Below are the code and all the weights of a small trained network. Each question names an input and a target symbol and asks about switching units off, where a switched-off unit gives its printed mean instead of its output.

import numpy as np


def w(rows, s, z=0):
    codes = np.array(rows[::2]) - 128.0
    scale = np.full(codes.shape[1], s)
    scale[-1] = z or s
    return codes * scale


def f(y):
    return y / 2 * (1 + np.tanh(0.7978845608 * (y + 0.044715 * y**3)))


def softmax(a):
    e = np.exp(a - a.max(-1, keepdims=True))
    return e / e.sum(-1, keepdims=True)


def log_softmax(a):
    a = a - a.max(-1, keepdims=True)
    return a - np.log(np.exp(a).sum(-1, keepdims=True))


def net(x, mask):
    ids = ['αβγζηθλμξπστφψω'.index(c) for c in x.split()]
    T = len(ids)
    res = E[ids] + P[:T]
    r = res
    for j in range(3):
        rows = slice(2 * j, 2 * j + 2)
        q, k, v = (r @ M[0][rows].T for M in (Q, K, V))
        z = softmax(np.where(np.tri(T) > 0, q @ k.T / 2**0.5, -1e9)) @ v
        o = O[0][rows]
        res = res + np.where(mask[j], z, o[:, -1]) @ o[:, :-1]
    y = f(res @ A[0][:, :-1].T + A[0][:, -1])
    res = res + np.where(mask[3:15], y, B[0][:, -1]) @ B[0][:, :-1]
    return log_softmax(res[-1] @ U[:, :-1].T + U[:, -1])


Q, K, V, O, A, B = {}, {}, {}, {}, {}, {}
E = w([
[57,210,94,66,252,60],'α',
[140,94,181,239,226,107],'β',
[82,134,160,130,218,128],'γ',
[44,65,205,166,158,186],'ζ',
[125,118,131,209,225,52],'η',
[8,175,37,74,184,16],'θ',
[92,138,86,178,228,25],'λ',
[124,128,243,196,252,197],'μ',
[85,39,215,249,125,164],'ξ',
[143,234,222,150,2,69],'π',
[57,15,86,248,52,44],'σ',
[11,97,16,173,117,8],'τ',
[178,157,131,162,236,12],'φ',
[42,213,187,37,238,171],'ψ',
[110,40,73,249,197,23],'ω',
],0.0045)
P = w([
[209,240,178,121,38,8],'0',
[6,41,94,253,221,105],'1',
[15,52,116,254,220,92],'2',
[16,40,124,253,215,83],'3',
[16,43,129,250,228,85],'4',
[17,43,139,249,226,69],'5',
[20,56,158,243,236,71],'6',
[28,62,175,248,235,66],'7',
[30,74,181,242,236,58],'8',
[32,77,191,233,238,54],'9',
[35,86,207,236,237,50],'10',
[43,108,216,232,240,39],'11',
[56,138,225,227,241,20],'12',
],0.0042)
Q[0] = w([
[248,100,21,8,10,251],'h0',
[12,148,249,234,249,20],'h0',
[10,81,245,243,234,7],'h1',
[10,80,247,240,243,10],'h1',
[15,161,241,246,247,4],'h2',
[253,104,12,7,12,254],'h2',
],0.0045)
K[0] = w([
[14,1,9,205,238,219],'h0',
[239,243,232,74,8,34],'h0',
[238,238,230,108,22,52],'h1',
[239,230,248,98,13,37],'h1',
[247,245,186,12,4,20],'h2',
[11,11,44,247,250,245],'h2',
],0.0045)
V[0] = w([
[232,227,216,6,218,234],'h0',
[12,253,20,6,244,20],'h0',
[31,56,49,245,38,21],'h1',
[248,66,241,223,10,213],'h1',
[233,240,38,80,251,22],'h2',
[251,30,245,217,227,236],'h2',
],0.0045)
O[0] = w([
[13,8,251,9,23,10,119],'h0',
[248,7,209,56,5,245,226],'h0',
[245,238,8,242,198,246,166],'h1',
[3,241,59,206,241,14,84],'h1',
[240,9,241,198,39,48,251],'h2',
[5,145,242,195,248,6,49],'h2',
],0.0046,0.003)
A[0] = w([
[23,233,132,230,66,153,224],'n0',
[223,166,25,235,61,230,250],'n1',
[13,10,248,62,106,7,163],'n2',
[235,133,54,109,66,246,184],'n3',
[8,30,243,56,97,12,156],'n4',
[135,50,228,233,129,8,224],'n5',
[10,240,109,181,246,69,152],'n6',
[190,2,245,37,34,108,156],'n7',
[248,13,168,39,11,236,237],'n8',
[234,148,29,250,70,221,253],'n9',
[33,229,168,191,19,176,213],'n10',
[6,244,114,167,245,63,164],'n11',
],0.0044,0.0037)
B[0] = w([
[18,251,174,249,71,146,163],'n0',
[133,248,10,192,213,200,187],'n1',
[24,195,189,14,229,4,202],'n2',
[160,215,33,139,87,253,161],'n3',
[11,224,155,14,215,5,190],'n4',
[151,154,165,188,228,12,254],'n5',
[77,203,227,223,3,195,190],'n6',
[75,18,247,129,12,37,202],'n7',
[174,22,175,157,2,251,231],'n8',
[175,247,10,209,216,201,198],'n9',
[8,255,203,251,20,150,142],'n10',
[82,198,225,222,2,220,192],'n11',
],0.0043,0.0074)
U = w([
[149,24,241,168,29,166,164],'α',
[125,138,155,192,214,94,157],'β',
[123,55,108,86,239,90,245],'γ',
[70,166,171,89,119,233,241],'ζ',
[186,86,79,191,235,59,221],'η',
[176,73,67,134,18,246,30],'θ',
[223,69,105,182,200,120,223],'λ',
[15,236,181,22,235,17,1],'μ',
[80,201,184,207,4,197,79],'ξ',
[81,155,62,100,91,114,93],'π',
[89,236,26,147,176,155,61],'σ',
[211,166,11,77,211,227,22],'τ',
[221,40,140,120,223,31,187],'φ',
[67,9,182,1,109,34,54],'ψ',
[170,161,47,187,236,105,90],'ω',
],0.0042,0.0037)

Each question gives the input, a string of symbols that net reads in full, and the target symbol t.
The units are the heads (2 rows each of Q, K, V and O) and the neurons (one row each of A and B). Each row of codes is followed by its name. A weight is (code - 128) times the scale printed after its matrix; where a second scale follows, it is the last column's (O, A, B and U).
mask holds one flag per unit, heads first, then neurons. A switched-off unit (its flag False) gives its mean, the last column of its rows in O or B, instead of its output. The means were averaged over made-up inputs and are rounded, as every weight is.
A unit's drop is (log p(t) with every unit on - log p(t) with that unit switched off) / (log p(t) with every unit on - log p(t) with every unit switched off).
The circuit of an input: a set's keep is (log p(t) with only the set's units on - log p(t) with every unit switched off) / (log p(t) with every unit on - log p(t) with every unit switched off). Starting from the 12 units with the biggest drops (on a tie, the unit counted first), units are removed one at a time, each time the one whose removal leaves the highest keep (on an exact tie, the one counted first), for as long as the keep stays at least 0.8.
units of the circuit, in order: the units of the circuit, biggest drop first
most important unit: the unit with the biggest drop
top k neurons: the k neurons with the biggest drops, biggest first
heads that matter: for each layer, one digit per head in row order, 1 if its drop is at least 0.15 and else 0, layers parted by /
drop of u: that unit's drop, to one decimal
input α ω π ζ λ α λ α τ θ μ γ, target α: units of the circuit, in order -> [h0 n8 h1 h2]
input α φ ψ ω, target α: units of the circuit, in order -> [h0 n8 h1]
input ψ ω ζ α μ α λ σ, target ψ: heads that matter -> 110
input ξ η β ζ, target ξ: most important unit -> h0
input ξ θ γ ξ γ, target ξ: heads that matter -> 111
input θ μ α φ ω μ ξ τ β, target θ: heads that matter -> 111
input ξ λ λ ξ μ θ μ φ μ λ, target ξ: heads that matter -> 111
input σ τ α ψ ψ μ τ ξ β λ ζ, target σ: heads that matter -> 110
input α ψ γ ω ξ α ω ψ γ μ μ γ, target α: heads that matter -> 111
input ψ β ψ β α ξ σ ξ μ β, target ψ: heads that matter -> 110
input α φ μ θ α ψ α μ μ φ, target α: top 2 neurons -> [n8 n7]
input α ζ θ, target α: drop of h1 -> 0.3
input σ γ ζ β μ η ζ α μ μ, target σ: drop of n2 -> 0.0
input ψ μ ψ φ φ μ μ α η θ μ ω, target ψ: top neuron -> [n7]
input ψ μ θ γ ω β μ θ, target ψ: drop of h0 -> 0.4
input ξ α λ τ α α μ θ, target ξ: drop of n6 -> 0.4
